Below is a small trained network, with its code and all its weights. Each question gives an input and a class and asks what happens when units are switched off, that is, made to give their printed mean instead of their output.

import numpy as np


def w(rows, s, z=0):
    codes = np.array(rows[::2]) - 128.0
    scale = np.full(codes.shape[1], s)
    scale[-1] = z or s
    return codes * scale


def f(y):
    return np.maximum(y, 0)


def log_softmax(a):
    a = a - a.max(-1, keepdims=True)
    return a - np.log(np.exp(a).sum(-1, keepdims=True))


def net(x, mask):
    res = np.array(x, float).reshape(1, 4) / 4 @ E
    y = f(res @ A[0][:, :-1].T + A[0][:, -1])
    res = res + np.where(mask, y, B[0][:, -1]) @ B[0][:, :-1]
    return log_softmax(res[-1] @ U[:, :-1].T + U[:, -1])


A, B = {}, {}
E = w([
[34,191,111,52,165,136],'x0',
[117,172,138,249,224,87],'x1',
[173,159,17,134,103,56],'x2',
[186,82,96,78,224,136],'x3',
],0.012)
A[0] = w([
[183,72,96,98,202,159,70],'neuron 1',
[115,92,101,57,110,141,142],'neuron 2',
[141,162,160,181,1,115,74],'neuron 3',
[157,119,114,67,96,155,177],'neuron 4',
[114,125,172,159,145,176,33],'neuron 5',
[86,153,131,177,51,144,75],'neuron 6',
[170,104,164,168,120,175,103],'neuron 7',
[91,195,146,146,60,84,68],'neuron 8',
[105,157,119,167,207,76,140],'neuron 9',
[200,74,157,189,109,66,80],'neuron 10',
[179,88,73,86,194,136,89],'neuron 11',
[193,200,44,120,99,74,47],'neuron 12',
[117,160,63,109,135,98,5],'neuron 13',
[166,107,142,109,172,149,66],'neuron 14',
[135,161,137,188,155,110,159],'neuron 15',
[102,161,138,27,117,100,149],'neuron 16',
[123,184,113,179,223,112,206],'neuron 17',
[159,104,121,68,200,96,162],'neuron 18',
[133,103,103,68,48,126,156],'neuron 19',
[58,150,99,119,146,156,120],'neuron 20',
[165,151,31,128,109,59,61],'neuron 21',
[175,69,115,139,80,152,137],'neuron 22',
[193,66,143,174,82,126,122],'neuron 23',
[93,169,136,182,199,81,185],'neuron 24',
[83,183,109,83,170,136,109],'neuron 25',
[107,93,234,87,187,197,79],'neuron 26',
[69,189,115,80,157,121,103],'neuron 27',
[89,176,124,129,101,138,99],'neuron 28',
[167,133,90,114,145,102,49],'neuron 29',
[172,99,111,133,157,152,113],'neuron 30',
],0.014,0.0026)
B[0] = w([
[225,146,167,220,127,140,215],'neuron 1',
[134,19,126,88,61,126,198],'neuron 2',
[199,160,134,231,123,148,244],'neuron 3',
[168,75,165,79,49,117,200],'neuron 4',
[62,117,169,77,160,198,182],'neuron 5',
[215,152,175,194,135,169,207],'neuron 6',
[21,125,49,104,190,93,196],'neuron 7',
[195,169,189,213,117,139,212],'neuron 8',
[148,3,165,66,51,131,217],'neuron 9',
[58,119,40,124,147,68,239],'neuron 10',
[187,160,140,242,136,172,212],'neuron 11',
[15,138,186,62,178,217,249],'neuron 12',
[95,186,145,87,180,173,184],'neuron 13',
[192,161,159,151,154,144,175],'neuron 14',
[137,36,147,86,67,131,204],'neuron 15',
[117,99,63,124,96,83,202],'neuron 16',
[158,72,109,105,62,122,237],'neuron 17',
[217,144,149,235,112,102,201],'neuron 18',
[111,89,169,103,10,123,224],'neuron 19',
[115,155,67,136,143,89,180],'neuron 20',
[67,176,153,76,199,225,247],'neuron 21',
[98,111,76,102,122,50,207],'neuron 22',
[75,183,10,72,182,44,232],'neuron 23',
[134,73,148,79,67,104,231],'neuron 24',
[128,179,27,148,197,14,192],'neuron 25',
[69,173,176,70,211,198,249],'neuron 26',
[154,165,28,143,185,59,199],'neuron 27',
[153,150,135,190,138,97,175],'neuron 28',
[102,155,131,147,140,161,176],'neuron 29',
[155,160,121,169,104,121,178],'neuron 30',
],0.008,0.015)
U = w([
[142,19,132,79,32,99,138],'0',
[107,152,42,121,151,4,248],'1',
[200,150,158,236,117,146,2],'2',
[64,151,162,65,166,224,103],'3',
],0.017,0.0017)

Each question gives the input, the list of numbers given to net, and the class t.
The units are the neurons (one row each of A and B). Each row of codes is followed by its name. A weight is (code - 128) times the scale printed after its matrix; where a second scale follows, it is the last column's (A, B and U).
mask holds one flag per neuron, in row order. A switched-off neuron (its flag False) gives its mean, the last column of its row in B, instead of its output. The means were averaged over made-up inputs and are rounded, as every weight is.
A unit's drop is (log p(t) with every unit on - log p(t) with that unit switched off) / (log p(t) with every unit on - log p(t) with every unit switched off).
The circuit of an input: a set's keep is (log p(t) with only the set's units on - log p(t) with every unit switched off) / (log p(t) with every unit on - log p(t) with every unit switched off). Starting from the 12 units with the biggest drops (on a tie, the unit counted first), units are removed one at a time, each time the one whose removal leaves the highest keep (on an exact tie, the one counted first), for as long as the keep stays at least 0.8.
circuit, biggest first: the units of the circuit, biggest drop first
top k neurons: the k neurons with the biggest drops, biggest first
drop of u: that unit's drop, to one decimal
input [-7,6,3,3], class 1: top 3 neurons -> (neuron 10; neuron 23; neuron 19)
input [8,8,-3,1], class 0: circuit, biggest first -> (neuron 9)
input [-1,-1,3,3], class 2: top 2 neurons -> (neuron 26; neuron 11)
input [-5,3,-6,4], class 3: top 2 neurons -> (neuron 26; neuron 5)
input [7,8,-3,-2], class 0: top 2 neurons -> (neuron 9; neuron 24)
input [-1,6,-5,7], class 2: top 3 neurons -> (neuron 1; neuron 18; neuron 11)
input [-7,7,3,-4], class 0: top 2 neurons -> (neuron 15; neuron 9)
input [-7,1,-8,1], class 3: top 2 neurons -> (neuron 26; neuron 5)
input [-8,2,-6,8], class 1: top 3 neurons -> (neuron 23; neuron 7; neuron 10)
input [5,-5,8,-8], class 2: top 2 neurons -> (neuron 8; neuron 3)
input [1,3,3,2], class 0: top 3 neurons -> (neuron 26; neuron 9; neuron 17)
input [5,1,7,-6], class 3: top 3 neurons -> (neuron 12; neuron 21; neuron 13)
input [-4,8,-8,5], class 0: top 2 neurons -> (neuron 17; neuron 9)
input [-6,-4,3,-5], class 1: circuit, biggest first -> (neuron 23)
input [-6,4,-7,-2], class 3: top 2 neurons -> (neuron 5; neuron 26)
input [8,0,-8,5], class 1: drop of neuron 21 -> 0.2
input [-1,-5,-8,-8], class 2: drop of neuron 8 -> 0.2
input [5,-3,7,-2], class 3: drop of neuron 12 -> 0.6
